Below is a small trained network, with its code and all its weights. Each question gives an input and a target symbol and asks what happens when units are switched off, that is, made to give their printed mean instead of their output.

import numpy as np


def w(rows, s, z=0):
    codes = np.array(rows[::2]) - 128.0
    scale = np.full(codes.shape[1], s)
    scale[-1] = z or s
    return codes * scale


def f(y):
    return np.maximum(y, 0)


def softmax(a):
    e = np.exp(a - a.max(-1, keepdims=True))
    return e / e.sum(-1, keepdims=True)


def log_softmax(a):
    a = a - a.max(-1, keepdims=True)
    return a - np.log(np.exp(a).sum(-1, keepdims=True))


def net(x, mask):
    ids = ['ΘΞΨβεζλμτω'.index(c) for c in x.split()]
    T = len(ids)
    res = E[ids] + P[:T]
    q, k, v = (res @ M[0].T for M in (Q, K, V))
    z = softmax(np.where(np.tri(T) > 0, q @ k.T / 4**0.5, -1e9)) @ v
    res = res + np.where(mask[0], z, O[0][:, -1]) @ O[0][:, :-1]
    y = f(res @ A[0][:, :-1].T + A[0][:, -1])
    res = res + np.where(mask[1:13], y, B[0][:, -1]) @ B[0][:, :-1]
    return log_softmax(res[-1] @ U[:, :-1].T + U[:, -1])


Q, K, V, O, A, B = {}, {}, {}, {}, {}, {}
E = w([
[184,204,128,96,159,190],'Θ',
[130,136,136,86,121,173],'Ξ',
[120,74,123,179,182,89],'Ψ',
[127,7,160,195,134,78],'β',
[204,95,82,181,213,121],'ε',
[153,178,6,105,120,70],'ζ',
[72,133,171,54,116,110],'λ',
[124,128,147,67,85,183],'μ',
[147,172,139,60,127,182],'τ',
[181,181,188,140,181,86],'ω',
],0.02)
P = w([
[16,238,126,203,177,182],'0',
[124,117,109,130,135,153],'1',
[137,73,94,88,134,120],'2',
[148,44,90,46,131,101],'3',
[146,37,77,25,124,97],'4',
[148,21,74,2,121,86],'5',
],0.0081)
Q[0] = w([
[254,73,119,71,66,216],'H0',
[38,181,191,106,185,183],'H0',
[232,83,154,52,76,159],'H0',
[112,102,126,62,239,38],'H0',
],0.0068)
K[0] = w([
[115,183,10,142,58,137],'H0',
[85,140,196,13,201,162],'H0',
[148,205,50,106,18,38],'H0',
[116,211,38,154,81,3],'H0',
],0.0053)
V[0] = w([
[82,121,106,102,102,186],'H0',
[150,146,1,155,120,144],'H0',
[171,160,140,101,144,203],'H0',
[84,50,121,135,183,191],'H0',
],0.0089)
O[0] = w([
[207,72,100,222,190,104,2],'H0',
[142,41,132,137,2,100,160],'H0',
[15,108,186,141,183,68,175],'H0',
[200,61,241,175,176,190,151],'H0',
],0.0083,0.0031)
A[0] = w([
[80,170,153,75,72,217,26],'N0',
[106,161,153,201,172,228,77],'N1',
[73,220,83,92,124,73,196],'N2',
[55,83,246,158,68,29,149],'N3',
[160,170,51,155,121,131,207],'N4',
[66,170,99,101,87,158,63],'N5',
[176,100,174,107,140,192,254],'N6',
[98,159,164,70,69,243,197],'N7',
[167,134,148,101,112,82,166],'N8',
[173,177,143,216,186,100,145],'N9',
[153,58,165,139,71,210,91],'N10',
[51,116,13,146,169,82,153],'N11',
],0.011,0.004)
B[0] = w([
[213,198,191,187,87,125,166],'N0',
[108,210,51,88,116,24,171],'N1',
[35,34,85,65,128,140,255],'N2',
[204,230,101,153,217,176,199],'N3',
[183,115,151,215,171,191,156],'N4',
[133,146,180,135,144,147,165],'N5',
[37,126,174,147,154,117,236],'N6',
[168,192,162,189,199,131,197],'N7',
[60,102,134,84,122,111,185],'N8',
[254,138,183,176,125,196,192],'N9',
[107,146,100,61,121,77,200],'N10',
[168,180,187,136,157,244,175],'N11',
],0.0085,0.0091)
U = w([
[169,192,231,213,233,154,225],'Θ',
[106,59,199,104,168,85,242],'Ξ',
[56,78,103,84,126,2,136],'Ψ',
[108,147,138,169,114,165,18],'β',
[162,175,145,126,92,119,85],'ε',
[133,169,164,164,108,118,4],'ζ',
[190,171,72,106,147,114,53],'λ',
[163,160,152,122,106,110,59],'μ',
[159,136,137,151,121,95,71],'τ',
[161,163,129,116,92,106,115],'ω',
],0.0086,0.0033)

Each question gives the input, a string of symbols that net reads in full, and the target symbol t.
The units are the heads (4 rows each of Q, K, V and O) and the neurons (one row each of A and B). Each row of codes is followed by its name. A weight is (code - 128) times the scale printed after its matrix; where a second scale follows, it is the last column's (O, A, B and U).
mask holds one flag per unit, heads first, then neurons. A switched-off unit (its flag False) gives its mean, the last column of its rows in O or B, instead of its output. The means were averaged over made-up inputs and are rounded, as every weight is.
A unit's drop is (log p(t) with every unit on - log p(t) with that unit switched off) / (log p(t) with every unit on - log p(t) with every unit switched off).
The circuit of an input: a set's keep is (log p(t) with only the set's units on - log p(t) with every unit switched off) / (log p(t) with every unit on - log p(t) with every unit switched off). Starting from the 12 units with the biggest drops (on a tie, the unit counted first), units are removed one at a time, each time the one whose removal leaves the highest keep (on an exact tie, the one counted first), for as long as the keep stays at least 0.8.
units of the circuit, in order: the units of the circuit, biggest drop first
most important unit: the unit with the biggest drop
top k neurons: the k neurons with the biggest drops, biggest first
drop of u: that unit's drop, to one decimal
input ω Θ ζ ω λ β, target λ: units of the circuit, in order	[N3, H0]
input λ ω Ξ β Ψ, target Θ: most important unit	N2
input β μ ω ω, target Ξ: units of the circuit, in order	[H0, N2, N3, N7]
input ε Ψ ε ε μ ε, target Ψ: units of the circuit, in order	[H0, N10, N9, N11]
input ε ω ζ, target β: units of the circuit, in order	[N11, N4, N2, H0]
input ε ω Ξ ω, target Ξ: units of the circuit, in order	[H0, N2, N7]
input ε ζ λ β, target λ: units of the circuit, in order	[N3, H0, N10]
input Ψ ω Ψ Ξ, target Θ: top 2 neurons	[N7, N2]
input Ξ β ω ε Θ Θ, target Ξ: top 2 neurons	[N3, N9]
input ω ω ω Ξ τ, target Θ: top 2 neurons	[N7, N0]
input λ ω ε λ ω Ψ, target Θ: top 2 neurons	[N2, N11]
input Ξ ω ω μ ω τ, target Θ: top 4 neurons	[N7, N0, N10, N1]
input Θ ω β, target Θ: top 2 neurons	[N3, N2]
input ω ω ε μ, target Θ: most important unit	N7
input Ξ ω μ, target Θ: top 2 neurons	[N2, N7]
input ε ω Θ ω β, target Θ: drop of N2	0.3
input Ξ ω ω λ, target Θ: drop of N10	0.1
input λ ε Ψ ω ε, target Ξ: drop of N2	0.0
